Below are the code and all the weights of a small trained network. Each question names an input and a class and asks about switching units off, where a switched-off unit gives its printed mean instead of its output.

import numpy as np


def w(rows, s, z=0):
    codes = np.array(rows[::2]) - 128.0
    scale = np.full(codes.shape[1], s)
    scale[-1] = z or s
    return codes * scale


def f(y):
    return y / 2 * (1 + np.tanh(0.7978845608 * (y + 0.044715 * y**3)))


def log_softmax(a):
    a = a - a.max(-1, keepdims=True)
    return a - np.log(np.exp(a).sum(-1, keepdims=True))


def net(x, mask):
    res = np.array(x, float).reshape(1, 6) / 4 @ E
    y = f(res @ A[0][:, :-1].T + A[0][:, -1])
    res = res + np.where(mask, y, B[0][:, -1]) @ B[0][:, :-1]
    return log_softmax(res[-1] @ U[:, :-1].T + U[:, -1])


A, B = {}, {}
E = w([
[144,155,155,184,17,79,108,216],'x0',
[131,69,95,202,159,64,250,133],'x1',
[126,129,123,128,125,128,133,128],'x2',
[100,154,28,154,172,56,58,144],'x3',
[134,131,134,128,138,125,129,131],'x4',
[63,156,176,254,134,147,132,59],'x5',
],0.0081)
A[0] = w([
[82,122,117,74,254,178,205,55,146],'neuron 1',
[76,149,38,145,145,48,65,131,32],'neuron 2',
[169,162,177,157,81,52,137,181,251],'neuron 3',
[164,49,118,165,152,69,179,115,35],'neuron 4',
[164,35,91,176,144,70,199,122,104],'neuron 5',
[138,120,120,71,216,140,161,103,106],'neuron 6',
[178,76,200,117,50,181,170,116,66],'neuron 7',
[214,91,78,41,134,115,137,196,65],'neuron 8',
],0.0076,0.0034)
B[0] = w([
[104,193,106,114,123,85,153,130,253],'neuron 1',
[193,98,247,73,184,70,177,154,198],'neuron 2',
[74,173,79,90,98,77,102,150,217],'neuron 3',
[192,138,154,107,105,186,84,96,181],'neuron 4',
[177,159,126,115,76,172,78,71,220],'neuron 5',
[79,154,104,105,116,117,127,138,180],'neuron 6',
[147,137,140,89,167,85,174,140,184],'neuron 7',
[100,155,145,245,192,183,138,202,211],'neuron 8',
],0.011,0.0076)
U = w([
[127,146,125,122,122,114,130,117,254],'0',
[168,117,220,73,156,71,190,124,55],'1',
[114,143,108,118,114,114,118,110,231],'2',
[73,183,64,99,90,80,127,118,30],'3',
[102,155,149,239,151,163,141,128,137],'4',
[190,160,136,80,95,187,37,86,82],'5',
[101,10,96,144,124,148,130,106,56],'6',
],0.011,0.0075)

Each question gives the input, the list of numbers given to net, and the class t.
The units are the neurons (one row each of A and B). Each row of codes is followed by its name. A weight is (code - 128) times the scale printed after its matrix; where a second scale follows, it is the last column's (A, B and U).
mask holds one flag per neuron, in row order. A switched-off neuron (its flag False) gives its mean, the last column of its row in B, instead of its output. The means were averaged over made-up inputs and are rounded, as every weight is.
A unit's drop is (log p(t) with every unit on - log p(t) with that unit switched off) / (log p(t) with every unit on - log p(t) with every unit switched off).
The circuit of an input: a set's keep is (log p(t) with only the set's units on - log p(t) with every unit switched off) / (log p(t) with every unit on - log p(t) with every unit switched off). Starting from all 8 units, units are removed one at a time, each time the one whose removal leaves the highest keep (on an exact tie, the one counted first), for as long as the keep stays at least 0.8.
circuit, biggest first: the units of the circuit, biggest drop first
unit that matters most: the unit with the biggest drop
k most important neurons: the k neurons with the biggest drops, biggest first
drop of u: that unit's drop, to one decimal
input [8,4,-1,-3,0,-6], class 3: 2 most important neurons -> [neuron 3; neuron 2]
input [-5,8,5,0,7,6], class 5: 2 most important neurons -> [neuron 5; neuron 4]
input [-8,-4,-1,-5,-6,7], class 3: circuit, biggest first -> [neuron 1; neuron 2]
input [7,-6,5,-6,-1,-7], class 3: unit that matters most -> neuron 3
input [-8,3,3,5,-1,5], class 3: 2 most important neurons -> [neuron 1; neuron 6]
input [-1,4,-6,6,4,-7], class 4: 2 most important neurons -> [neuron 8; neuron 7]
input [2,4,6,-8,-4,5], class 1: 3 most important neurons -> [neuron 7; neuron 8; neuron 6]
input [8,-1,-1,-3,6,-3], class 3: 2 most important neurons -> [neuron 3; neuron 2]
input [-5,5,-4,0,-4,2], class 3: 3 most important neurons -> [neuron 1; neuron 2; neuron 8]
input [8,8,-6,3,7,6], class 3: 2 most important neurons -> [neuron 3; neuron 8]
input [2,8,3,-7,6,-4], class 5: 3 most important neurons -> [neuron 5; neuron 4; neuron 2]
input [-5,5,2,-1,-4,-5], class 3: 2 most important neurons -> [neuron 1; neuron 6]
input [0,8,-1,-7,4,6], class 5: 4 most important neurons -> [neuron 5; neuron 4; neuron 2; neuron 8]
input [4,-1,2,5,5,-4], class 1: 2 most important neurons -> [neuron 2; neuron 5]
input [-7,6,5,2,1,6], class 3: most important neuron -> [neuron 1]
input [-8,5,-6,1,5,5], class 3: 2 most important neurons -> [neuron 1; neuron 6]
input [6,8,-1,2,-1,-2], class 5: drop of neuron 4 -> 0.3
input [-4,7,5,2,6,1], class 5: drop of neuron 5 -> 0.5
input [1,4,4,-6,-6,-8], class 4: drop of neuron 2 -> 0.2
input [4,7,-4,-4,1,4], class 5: drop of neuron 8 -> 0.1
input [8,-3,2,-3,-4,-1], class 3: circuit, biggest first -> [neuron 3]
